Below are the code and all the weights of a small trained network. Each question names an input and a class and asks about switching units off, where a switched-off unit gives its printed mean instead of its output.

import numpy as np


def w(rows, s, z=0):
    codes = np.array(rows[::2]) - 128.0
    scale = np.full(codes.shape[1], s)
    scale[-1] = z or s
    return codes * scale


def f(y):
    return y / 2 * (1 + np.tanh(0.7978845608 * (y + 0.044715 * y**3)))


def log_softmax(a):
    a = a - a.max(-1, keepdims=True)
    return a - np.log(np.exp(a).sum(-1, keepdims=True))


def net(x, mask):
    res = np.array(x, float).reshape(1, 6) / 4 @ E
    y = f(res @ A[0][:, :-1].T + A[0][:, -1])
    res = res + np.where(mask, y, B[0][:, -1]) @ B[0][:, :-1]
    return log_softmax(res[-1] @ U[:, :-1].T + U[:, -1])


A, B = {}, {}
E = w([
[132,48,224],'x0',
[249,159,125],'x1',
[121,3,54],'x2',
[129,128,125],'x3',
[127,126,130],'x4',
[129,128,125],'x5',
],0.0074)
A[0] = w([
[195,102,118,65],'N0',
[106,144,70,68],'N1',
[205,107,120,47],'N2',
[172,48,80,116],'N3',
[104,162,156,198],'N4',
[217,126,145,111],'N5',
[161,118,160,55],'N6',
[82,20,150,149],'N7',
[144,117,137,253],'N8',
[105,183,178,218],'N9',
[132,46,222,159],'N10',
[91,79,251,99],'N11',
[191,157,70,157],'N12',
[67,168,87,152],'N13',
[131,101,98,78],'N14',
[142,109,77,185],'N15',
[143,74,68,152],'N16',
[97,188,210,134],'N17',
[139,174,173,83],'N18',
[169,94,216,175],'N19',
[156,139,91,149],'N20',
[131,153,27,162],'N21',
[124,89,87,87],'N22',
[186,143,108,83],'N23',
[110,67,75,92],'N24',
[196,60,78,95],'N25',
[120,212,75,159],'N26',
[120,154,98,60],'N27',
[125,146,182,111],'N28',
[209,150,77,95],'N29',
[111,87,116,86],'N30',
[186,154,62,106],'N31',
[233,70,228,90],'N32',
[129,62,65,108],'N33',
[128,85,168,86],'N34',
],0.011,0.0059)
B[0] = w([
[28,217,193,133],'N0',
[93,143,151,133],'N1',
[50,182,210,134],'N2',
[167,212,136,193],'N3',
[179,128,132,190],'N4',
[66,105,141,165],'N5',
[41,134,164,118],'N6',
[161,174,111,253],'N7',
[226,94,21,216],'N8',
[205,145,97,224],'N9',
[90,129,44,244],'N10',
[77,146,78,221],'N11',
[106,92,116,184],'N12',
[82,67,124,183],'N13',
[125,168,179,126],'N14',
[170,143,94,180],'N15',
[185,208,103,192],'N16',
[162,210,95,204],'N17',
[101,206,103,147],'N18',
[95,106,2,211],'N19',
[115,99,120,151],'N20',
[119,123,61,200],'N21',
[142,182,175,144],'N22',
[53,107,185,137],'N23',
[117,217,187,176],'N24',
[127,210,131,177],'N25',
[101,113,38,206],'N26',
[58,128,156,118],'N27',
[140,177,111,146],'N28',
[45,103,177,164],'N29',
[116,212,175,141],'N30',
[47,87,146,163],'N31',
[54,118,88,204],'N32',
[148,198,126,187],'N33',
[74,200,85,145],'N34',
],0.0054,0.0065)
U = w([
[191,118,76,208],'0',
[183,249,155,58],'1',
[79,99,65,64],'2',
[179,111,101,238],'3',
[185,113,97,197],'4',
[20,153,166,238],'5',
[142,108,213,31],'6',
[146,89,209,1],'7',
],0.013,0.0058)

Each question gives the input, the list of numbers given to net, and the class t.
The units are the neurons (one row each of A and B). Each row of codes is followed by its name. A weight is (code - 128) times the scale printed after its matrix; where a second scale follows, it is the last column's (A, B and U).
mask holds one flag per neuron, in row order. A switched-off neuron (its flag False) gives its mean, the last column of its row in B, instead of its output. The means were averaged over made-up inputs and are rounded, as every weight is.
A unit's drop is (log p(t) with every unit on - log p(t) with that unit switched off) / (log p(t) with every unit on - log p(t) with every unit switched off).
The circuit of an input: a set's keep is (log p(t) with only the set's units on - log p(t) with every unit switched off) / (log p(t) with every unit on - log p(t) with every unit switched off). Starting from the 12 units with the biggest drops (on a tie, the unit counted first), units are removed one at a time, each time the one whose removal leaves the highest keep (on an exact tie, the one counted first), for as long as the keep stays at least 0.8.
circuit, biggest first: the units of the circuit, biggest drop first
most important unit: the unit with the biggest drop
k most important neurons: the k neurons with the biggest drops, biggest first
drop when u is switched off: that unit's drop, to one decimal
input [-2,8,-7,-7,8,4], class 0: circuit, biggest first -> N26; N12
input [6,-7,-8,-7,-5,0], class 1: circuit, biggest first -> N17
input [8,6,5,-1,5,6], class 2: circuit, biggest first -> N32; N10
input [6,1,-1,6,0,-6], class 2: 4 most important neurons -> N32; N19; N10; N11
input [-6,-8,6,-6,2,4], class 5: circuit, biggest first -> N24; N8
input [7,-7,-4,-2,-1,-4], class 2: 3 most important neurons -> N11; N10; N19
input [-7,5,-7,-5,8,0], class 0: circuit, biggest first -> N26; N12
input [8,0,-7,-5,3,-2], class 2: 2 most important neurons -> N19; N32
input [5,3,-4,-5,2,-3], class 2: circuit, biggest first -> N32; N19
input [-5,-5,-8,1,8,5], class 0: 2 most important neurons -> N26; N13
input [7,-6,-8,3,-1,7], class 1: 2 most important neurons -> N17; N9
input [-3,-1,-7,1,-7,4], class 0: 2 most important neurons -> N26; N24
input [-7,-6,-7,-8,8,-5], class 0: 2 most important neurons -> N26; N9
input [4,-6,-6,-8,-8,-3], class 0: most important unit -> N9
input [8,-5,-2,-2,7,-5], class 2: drop when N11 is switched off -> 0.2
input [0,8,8,0,3,0], class 1: drop when N25 is switched off -> 0.1
input [-8,-7,-5,-6,-1,-1], class 2: drop when N13 is switched off -> 0.4
